Here are made-up objects, facts about them, and rows of numbers that follow some of those facts. Name the object behind each unnamed row.

There are 5 kinds of fact about the objects: daplor, kufam, brinuva, vadru, klaplu.
daplor: uses; kufam: is directly part of; brinuva: points at; vadru: refers to; klaplu: is of sort
sekel | kufam lovul | vadru ropler | klaplu a
dridrak | kufam klaklodon | brinuva tromen | vadru vustogi | klaplu f
dudol | daplor vebru | kufam rubre | klaplu a
sitrur | kufam kikan | brinuva skofin | klaplu a
fligezer | kufam grizol | brinuva laskek | vadru grizol | klaplu a
tripli | kufam grizol | vadru lovul | klaplu d
drolefle | kufam ropler | vadru lalutrim | klaplu a
ludrok | kufam klaklodon | vadru feman | klaplu a
klufloklu | daplor klaklodon | kufam dapligrur | klaplu a
roflan | daplor zipobrus | kufam brepakle | vadru peze | klaplu b
muzus | daplor klumu grunul | kufam kubrun | vadru klaklodon | klaplu a
pilu | daplor sketi vebru | kufam plibre | klaplu a
diven | kufam plogre | brinuva kosi | klaplu a
fidro | kufam grizol | brinuva laskek | vadru semek | klaplu a
plofa | kufam gregu | vadru ropler | klaplu a
desa | kufam brepakle | vadru flesin | klaplu e
flaflas | daplor fligezer
trastam | kufam dapligrur | brinuva klufloklu | klaplu d
skisku | kufam zomok | vadru diran | klaplu a
flumos | kufam vustogi | vadru vikim | klaplu a
semek | daplor nodem
rebrul | daplor nodem sketi | kufam ropler | klaplu a
laple | kufam kifam | brinuva renopon | klaplu a
guzum | daplor rebrul | kufam vustogi | vadru klaskem | klaplu a
lovul | daplor nodem sketi vebru
plome | daplor zopul | kufam zomok | vadru vustogi | klaplu f
gugrek | kufam kubrun | brinuva muzus | klaplu d
klaskem | daplor brure | kufam vovu | vadru brure | klaplu b
lelos | daplor gregu kubrun | kufam zomok | vadru trestos | klaplu a
brepakle | daplor vebru
sino | kufam feman | vadru ropler | klaplu c
tubuvus | kufam vovu | brinuva tridak | klaplu a
tilusker | kufam setik | vadru feman | klaplu a
natril | kufam setik | brinuva dragis | vadru klaklodon | klaplu a
stidro | kufam klaklodon | klaplu f
nodem | kufam vikim | klaplu e
dragis | kufam setik | vadru diran | klaplu b
fuvem | daplor sketi | kufam diran | klaplu c
brure | daplor lovul | kufam gregu | klaplu a
fledrin | kufam diran | klaplu a
rala | daplor grizol plastozor muplo | kufam lovul | klaplu e
tripliban | daplor flesun | kufam kikan | brinuva sitrur | vadru gugrek | klaplu c
klilel | kufam kikan | vadru bribin | klaplu c
grunul | daplor nodem vebru
brigak | kufam semek | vadru zomok | klaplu a
tromen | kufam klaklodon | vadru grunul | klaplu d
renopon | kufam kifam | brinuva skamil | vadru bribin | klaplu a
vabredro | daplor plodubom | kufam draba | brinuva gobovu | klaplu a
lanum | kufam vustogi | vadru trestos | klaplu a
trestos | kufam dadogrel | vadru rubre | klaplu c
dadogrel | daplor rebrul lovul
muplo | daplor sketi | kufam zomok | vadru klufloklu | klaplu a
plime | daplor guzum
morofos | kufam grizol | klaplu b
saran | kufam gregu | klaplu a
gazar | kufam flaflas | vadru dapligrur | klaplu a
flesun | kufam vikim | vadru ropler | klaplu b
peze | kufam lostam | vadru lovul | klaplu b
stutrorul | kufam rubre | klaplu a
tririk | kufam putur | vadru diran | klaplu c
drotrol | kufam putur | klaplu a
ruples | kufam feman | klaplu b
brugos | kufam semek | vadru vikim | klaplu b
dafik | daplor luskas lovul | kufam kikan | vadru plibre | klaplu b
flogri | kufam diran | brinuva fuvem | vadru lostam | klaplu d
gregril | kufam setik | brinuva viklik | vadru lalutrim | klaplu c
ploklen | kufam plime | brinuva vusken | vadru brepakle | klaplu a
plistir | daplor viklik nodem | kufam diran | brinuva bribin fledrin | vadru setik | klaplu a
vinun | kufam putur | klaplu a
gufli | kufam brepakle | klaplu a
fluklun | daplor dapligrur | kufam vikim | brinuva flesun | vadru diven | klaplu b
laskek | kufam grizol | vadru klaskem | klaplu a
plodubom | daplor zopul | kufam zomok | klaplu a
lalutrim | daplor muplo | kufam lovul | vadru skamil | klaplu b
skegre | kufam vovu | vadru plime | klaplu a
grizol | daplor sketi
kosi | kufam plogre | brinuva pestas | vadru trimebrum | klaplu d
korim | kufam diran | brinuva plistir | vadru plogre | klaplu b
braplon | kufam grunul | vadru tados | klaplu a
tridak | kufam vovu | brinuva klaskem | klaplu a
pustir | kufam klaklodon | vadru diran | klaplu a
drumum | kufam feman | vadru pilu | klaplu a
vebru | kufam draba | brinuva gredo | vadru semek | klaplu a
pluplal | kufam plustem | klaplu c
klumu | kufam rubre | vadru trestos | klaplu c
sketi | daplor nodem | kufam semek | vadru kubrun | klaplu f
trugrun | kufam gregu | brinuva plofa | klaplu c
kopo | kufam semek | vadru flaflas | klaplu b
testil | daplor nodem klaklodon | kufam vustogi | brinuva lanum | vadru vovu | klaplu c
gregu | daplor grizol vebru
sketu | kufam grunul | klaplu c
mobrevok | kufam brepakle | brinuva roflan gufli | vadru luskas | klaplu c
zipobrus | kufam putur | klaplu a
zopul | kufam lovul | vadru skolu | klaplu a
plofla | kufam semek | brinuva brugos | vadru vovu | klaplu a
pesom | kufam flaflas | klaplu b
pestas | daplor grizol brure | kufam plogre | brinuva ziplum kleta | klaplu d
steflam | kufam setik | brinuva natril | vadru plustem | klaplu a
flesin | kufam putur | brinuva tririk | vadru brepakle | klaplu d
viklik | daplor grizol | kufam setik | brinuva gregril | vadru brure | klaplu c
kleta | kufam plogre | vadru bribin | klaplu a
roflom | kufam flaflas | klaplu c
lostam | daplor gozem dadogrel
luskas | kufam skolu | klaplu a
gobovu | kufam draba | brinuva zimem | vadru lalutrim | klaplu a
ploklil | kufam flaflas | brinuva roflom | vadru ropler | klaplu b
gridrol | kufam vikim | brinuva gozem fluklun | klaplu d
redok | daplor pliter guzum | kufam feman | klaplu a
vusken | kufam plime | brinuva kloduve ploklen | klaplu d
gutrok | kufam flaflas | vadru draba | klaplu d
kloduve | kufam plime | brinuva vusken | vadru trimebrum | klaplu d
kugres | kufam flaflas | vadru brepakle | klaplu c
dripus | kufam lovul | klaplu a
ziplum | kufam plogre | klaplu b
drenoklom | daplor dapligrur | kufam grunul | brinuva sketu | klaplu b
gredo | kufam draba | vadru lovul | klaplu c
drekes | kufam kifam | vadru trestos | klaplu a
vilu | daplor zipobrus | kufam dapligrur | vadru kikan | klaplu c
vani | kufam plibre | vadru setik | klaplu f
treli | kufam plibre | vadru feman | klaplu b
skofin | kufam kikan | brinuva dafik | vadru stutrorul | klaplu c
klirulem | daplor plastozor | kufam grunul | brinuva sketu | klaplu a
plastozor | kufam plustem | klaplu a
vido | kufam plibre | brinuva brabrul | vadru skamil | klaplu a
pliter | kufam feman | brinuva sino | klaplu c
brabrul | daplor grunul | kufam plibre | klaplu a
trimebrum | kufam brepakle | klaplu b
stalo | kufam grunul | vadru pilu | klaplu c
plodro | kufam gregu | klaplu b
tados | daplor brugos | kufam grunul | klaplu b
setik | daplor nodem
skamil | kufam kifam | klaplu a
gozem | kufam vikim | klaplu a
zimem | kufam draba | vadru feman | klaplu b
bomani | kufam vustogi | klaplu a
bribin | kufam diran | brinuva korim | klaplu f

Some rows with their names:
[-18   2   3  -3  -5  -7   4   1  -2   8   4   7  -2   7   6  12  -7   1
  -3   9  10  -7   3   3   0  12  -4 -10   6   5  -8   4   3   1   3  -1]: gozem
[  9  -6   1  -1   3   6  -4   2   5   6   7   0 -14   1   1   1  14   1
   4  -5  -5  11  -2  -6   6  -5  -4   0   4  -1   1  -1  -2  -6  -4   5]: fluklun
[  8   4  13  21  12   6  21  10  14 -26 -23 -35  31 -45  -8 -17  -8   6
   4 -12 -30  -4 -13  -7 -20  20  40  14 -33 -18  -5 -36  -6  14  17  -4]: diven
[ -4 -11  -1   0  -3 -10   5  -7   4   5   6   7 -10   1   2   5   9   0
   0  -3   8   2  -9  -5   3   2  -8 -17   4   3  -4   1   0   4  -1   5]: tromen
[  3 -10  -1  -1   2  -5  -4  -2   3   3  -2  -2  -3   2  -4  -2  10  -1
  -2  -1  -1   2  -4  -6   4  -2  -8  -4   1   2  -1   2  -3   3  -4   8]: kopo
[ -2  -5  -3  -1  -1   3  -1  -1 -13 -10   0   3  13   5  -7   0  -6   1
   2  -8  -4  -8  -5   2   5 -10   4   6  -3   4  13  -3  11  -2   6 -13]: kubrun
[-18   4   3   1  -6  -1   9   1  -2   0   9  14   5   0   8  12 -18   3
   0   8   2  -6   2   8   3   9  11  -8   7   7  -4  -7   5   3  21 -13]: skamil
[ -4  -2   3  -1   6  -3   4  -1   6  11  -1   0  -6   4   4   0   9  -3
  -4   7   3   1   5  -5  -1   8  -3  -2   1  -2 -12   7  -7   4   0   8]: renopon
[  0   9   2   0  10  -1  -3   0   8   2  -5 -14  -3   2   4  -6   9  -4
  -4   4  -7   5  17   3   2   1  -2  14 -12  -2 -13  16  -5  13   1  17]: vebru
[  0   5   0   1  -3  13   2   8 -18 -22   6  11  10  -1 -12   6 -19  13
   8  -8  -5   6   4  17   2 -20   8  10  -7   5  17 -10  11  -2   4 -12]: lovul
[-10  17   5   0  -3  14   2  13  -2   0   8  -1   4  -4   6  12 -20   7
   5   6  -7   0   9  10   1   6  13   8   5   1   1 -10   5  -9  13 -15]: brure
[  9  14  -2   2  -6   3  -2  -7   6   0   8  -5 -19  -5  12  -3   5  -4
   7  -6   6   6   4   2  -2  -2  -6  -3  -1  -2  -2   7   2  -4 -13   5]: viklik
[-8  3  2  0  3 -1  3  2  3  7 -1  0  2  3  4  2 -3 -1 -5  7  0 -2  6  2
  0  7  3  0  3  0 -8  3 -3  2  8  0]: tridak
[-12   8   1   0   0   1   4   5   0   2   0   0  11   0   3   5 -14   1
  -3   7  -4  -4   6   6  -1   6  10   4   4   1  -3  -3   0   2  16  -9]: stutrorul
[ -5  -1   3   0   5  -4   4   0   6  10  -2  -1  -4   3   4   0   8  -2
  -5   6   3   0   4  -4  -1   9  -1  -2   0  -3 -12   6  -6   4   1   8]: skegre
[  3   0   2  -2  -3  13  -2   6 -13  -9   5   3   5   2  -5   4  -6   6
   8  -8  -4  -4  -5   1   3  -9   3   7  -1   2  15  -8  13 -13  -1 -16]: plime
[  9  -5  -8  -3  -9  -1 -10  -9  -1 -13  -1  10  -1  -3   3 -13  -2 -15
  -2  -2   0  -3  -8   7  -3 -12  -5   0   1   2  14  -1   9  -6 -13  -4]: stidro
[ -2  -6  -3  -1  -1   3   0  -1 -13 -10   0   5  12   5  -7   0  -6   1
   1  -7  -4  -7  -5   2   4 -10   3   6  -2   4  13  -3  11  -2   5 -13]: skolu

Name these rows:
No name comes twice in this set of rows, the named rows included.
[ -8   0   8   0  -1   1  11   2   6   8  11   8 -19   0  10  11   8   4
   3   2   9   5   1  -1  -1  10  -3 -13   0   0 -12   1   2  -1  -3   5] | muzus
[ -3 -15   0  -1  -3  -9   3  -5   3   4   6   8  -9   2   1   5  11   0
   0  -4   6   2 -11  -6   4   1  -9 -16   3   4  -3   0   2   2  -3   6] | brugos
[ 20  13  -9   0   5   1 -14  -7   6   3 -13 -16   3   0   1 -19   3 -10
  -6   5  -2   1  11  -2  -4  -5  -3  16   1  -7   1  13 -15   1 -10   7] | mobrevok
[-4  9  6  0  1  8  2  9  3  7  4 -1 -5 -1  5  7 -3  3  3  6  0  2  6  1
 -1  9  4  2  3 -2 -5 -4 -1 -6  2 -3] | redok
[ -3   0   4   0   4  -1   3   2   6  12  -1  -2  -5   2   5   1   8  -2
  -4   6   3  -1   3  -6  -1  11  -1  -2   2  -3 -11   4  -6   0   0   5] | zopul
[  1   5   8   1   5   5   5   7   5   5   4   2 -13  -1   2   5   5   6
   2   4   4  12  10   3  -4   3  -1   0  -4  -4 -11   2  -6   1  -6  11] | muplo
[ 11 -12  12  19   4  -9  18   1  14 -23 -20 -31  13 -41 -11 -13  10   6
   6 -18 -13  -5 -29 -18 -19  20  16  -7 -34 -12  -6 -30  -3  15  -7  13] | kosi
[-12  -3 -18 -14  18 -11   1  11   1  18  -9 -28   5   2 -24 -11  25  -2
 -13 -14  -3   9  -2   8  -9 -12 -14   6   7 -26   6   7  -3  -9  -8   6] | ploklil
[  2   7  -5  -1   1   3 -11   4  -3  -2  -7 -11  17   0  -7  -3 -13   1
  -3   4 -12  -1   6   4   4  -5   6  14   5   2   8  -2  -3   0  11  -6] | gugrek
[ 20 -10  10  11  -9  11 -12 -11 -13 -19   0  17   4   4   6   1 -11  -1
   5   7  -4 -12  -4 -12  17  -2   6   6 -10  21   7  -1   2   9   2  -5] | rubre
[  4   9  -8   1  -6  -4  -1 -10   2   0  -1   0   0  -3   7  -6  -6  -6
   0   0   6  -3   1   4  -4  -1   0  -3   5  -2   2   3  -3   1  -1  -4] | pluplal
[-34  -4 -11 -14  11 -19  24   8   8  24   4  -7  -6   5  -8   2  22   0
  -7 -14  12   6  -3   8 -17   3 -10 -19   9 -22  -9   5   6  -7   0   2] | plofa
[  2   3   3   0  -5   8  -7   6  -3  -6   6   1   1  -3  -1   8 -11   5
   6   0  -8   4   0   3   6  -3   3   4   3   6   7  -8   5  -5   4  -6] | lalutrim

Now the same objects, written a new way:
Named rows:
[  7 -15   3  -2   0   5   6   2   0   3  -5   5  -2]: plastozor
[  2 -26   8   8   0  11  14   1   2  -1   0  11  -2]: zopul
[ 10 -37   3   3  -7  -3   2  -6   4   3   2  15  -2]: testil
[ -8 -21   2  -6   7   3   5   1   1   7 -10   3   0]: roflom
[  6 -12   2   7   3   5  -2  -8 -12  -3 -12  16   4]: pestas
[  6 -16  -4   9  -2   3   2  -8  -4  -1 -12   6   0]: kifam
[-12 -36  11   0   0   9  10   1  -1   6  -8   9   1]: tririk
[ -9 -31  11   1   3   9   3  -3  -7   5  -9   9   2]: muzus
[  4 -14  -3  10  -2   2   2  -4  -5   0 -10   6   2]: grunul
[ -2 -37   9   6  -3   4   8   0   4   8   1  11   5]: gregril
[ 19 -20   4  -1  -1  -1  -1  -2   6   2  -7  10  -1]: diven
[  4 -31   4   7   1   5   2  -3 -11   8  -8  15   3]: fluklun
[  7 -12  -4   8  -6   4   6   1  -7   0  -8   3   0]: dapligrur
[ -7 -14   5  -4   5   8  10   7  -6   2 -10   1  -3]: gozem
[ -6 -34  10   9   3  13  10   0 -10   6 -13  13   3]: zimem
[ -1 -32  -3  -2  21  30  -5 -10  -8  22  21  -4   5]: plofa
[  9 -25  11  14   1  12   2  -3 -10   0  -9  15   4]: kloduve
[ 14 -30   7  10  -2  -1   1  -2   4   2   0  13  -1]: steflam

Name these rows:
No name comes twice in this set of rows, the named rows included.
[  7 -10   2   9   4   7   2  -7  -8  -5 -11  14   4] | vusken
[  2 -39  -5   4  36  37   0   0  -6   2   8  -1  -3] | flesun
[ 19 -37 -14   6  16  17  -9  -6 -10   3  24  10  -1] | ploklil
[ 10 -21  10  12  -9   7   4 -12   6   4  10  14   4] | dridrak
[ 18 -21   2   1  -3  -6  -5  -7   5   0  -4  14  -1] | klirulem
[  6 -12   8  -2  -1   5  -5  -8  -2   0  -8  11   5] | rala
[ -4 -24   7  -8  10   0  -6   4 -10  -6 -19   7  -6] | brabrul
[ -4 -17   2  -1   9   7   5  -1  -8   4 -18   9   2] | ziplum
[ 18  -5  -1  14  -4   5   4 -16   0   5  -2  16   9] | trastam
[-12 -30   5   4   1   7   4  -1 -20   8  -9  12   5] | roflan
[  1 -37  17   8  -8   5   5  -5  -2   8  -6  14   1] | lelos
[ -5 -20   8  -4   6   4   2   1  -4   2 -15   5  -3] | skamil

